Below are the code and all the weights of a small trained network. Each question names an input and a class and asks about switching units off, where a switched-off unit gives its printed mean instead of its output.

import numpy as np


def w(rows, s, z=0):
    codes = np.array(rows[::2]) - 128.0
    scale = np.full(codes.shape[1], s)
    scale[-1] = z or s
    return codes * scale


def f(y):
    return np.maximum(y, 0)


def log_softmax(a):
    a = a - a.max(-1, keepdims=True)
    return a - np.log(np.exp(a).sum(-1, keepdims=True))


def net(x, mask):
    res = np.array(x, float).reshape(1, 4) / 4 @ E
    y = f(res @ A[0][:, :-1].T + A[0][:, -1])
    res = res + np.where(mask, y, B[0][:, -1]) @ B[0][:, :-1]
    return log_softmax(res[-1] @ U[:, :-1].T + U[:, -1])


A, B = {}, {}
E = w([
[45,208,253],'x0',
[116,187,100],'x1',
[10,80,86],'x2',
[89,119,142],'x3',
],0.0062)
A[0] = w([
[77,133,86,206],'n0',
[108,88,10,232],'n1',
[148,177,140,88],'n2',
[138,170,240,235],'n3',
[106,44,150,208],'n4',
[107,82,35,232],'n5',
[158,134,136,52],'n6',
[40,109,222,234],'n7',
[253,132,194,249],'n8',
[148,111,144,93],'n9',
[139,193,189,124],'n10',
[218,69,115,240],'n11',
[111,195,224,198],'n12',
[69,145,148,40],'n13',
[51,117,97,254],'n14',
[97,42,139,125],'n15',
[179,81,199,189],'n16',
[98,96,210,242],'n17',
[168,169,75,151],'n18',
[198,103,205,143],'n19',
[77,155,25,218],'n20',
[67,144,114,92],'n21',
],0.011,0.0027)
B[0] = w([
[178,169,186,176],'n0',
[182,231,178,235],'n1',
[121,48,74,155],'n2',
[56,73,46,241],'n3',
[254,71,43,181],'n4',
[201,193,198,222],'n5',
[71,149,152,139],'n6',
[171,124,100,235],'n7',
[5,225,43,255],'n8',
[116,142,108,137],'n9',
[13,63,76,195],'n10',
[115,168,86,235],'n11',
[112,117,43,237],'n12',
[154,58,172,158],'n13',
[246,113,167,200],'n14',
[175,101,111,171],'n15',
[66,165,67,187],'n16',
[153,112,54,204],'n17',
[86,222,183,179],'n18',
[61,211,102,192],'n19',
[189,193,181,197],'n20',
[115,97,241,157],'n21',
],0.0054,0.0073)
U = w([
[197,212,218,252],'0',
[133,111,252,2],'1',
[120,71,209,103],'2',
[219,120,124,173],'3',
[116,149,156,254],'4',
[141,131,140,25],'5',
[103,211,151,54],'6',
],0.013,0.0027)

Each question gives the input, the list of numbers given to net, and the class t.
The units are the neurons (one row each of A and B). Each row of codes is followed by its name. A weight is (code - 128) times the scale printed after its matrix; where a second scale follows, it is the last column's (A, B and U).
mask holds one flag per neuron, in row order. A switched-off neuron (its flag False) gives its mean, the last column of its row in B, instead of its output. The means were averaged over made-up inputs and are rounded, as every weight is.
A unit's drop is (log p(t) with every unit on - log p(t) with that unit switched off) / (log p(t) with every unit on - log p(t) with every unit switched off).
The circuit of an input: a set's keep is (log p(t) with only the set's units on - log p(t) with every unit switched off) / (log p(t) with every unit on - log p(t) with every unit switched off). Starting from the 12 units with the biggest drops (on a tie, the unit counted first), units are removed one at a time, each time the one whose removal leaves the highest keep (on an exact tie, the one counted first), for as long as the keep stays at least 0.8.
circuit, biggest first: the units of the circuit, biggest drop first
most important unit: the unit with the biggest drop
top k neurons: the k neurons with the biggest drops, biggest first
drop when u is switched off: that unit's drop, to one decimal
input [0,-4,2,2], class 3: circuit, biggest first -> (n4, n8, n18)
input [0,-4,5,-5], class 3: circuit, biggest first -> (n4, n8)
input [-2,-8,-7,0], class 6: circuit, biggest first -> (n8, n19)
input [8,-3,7,6], class 2: top 2 neurons -> (n21, n13)
input [3,4,-4,3], class 5: most important unit -> n1
input [7,-6,-7,7], class 6: top 2 neurons -> (n8, n19)
input [-8,-4,-8,-3], class 6: drop when n8 is switched off -> 0.2
input [-1,-6,-3,-5], class 6: drop when n19 is switched off -> 0.1
input [-3,-1,-6,-5], class 6: drop when n8 is switched off -> 0.2
input [2,-6,5,-6], class 3: drop when n8 is switched off -> 0.1
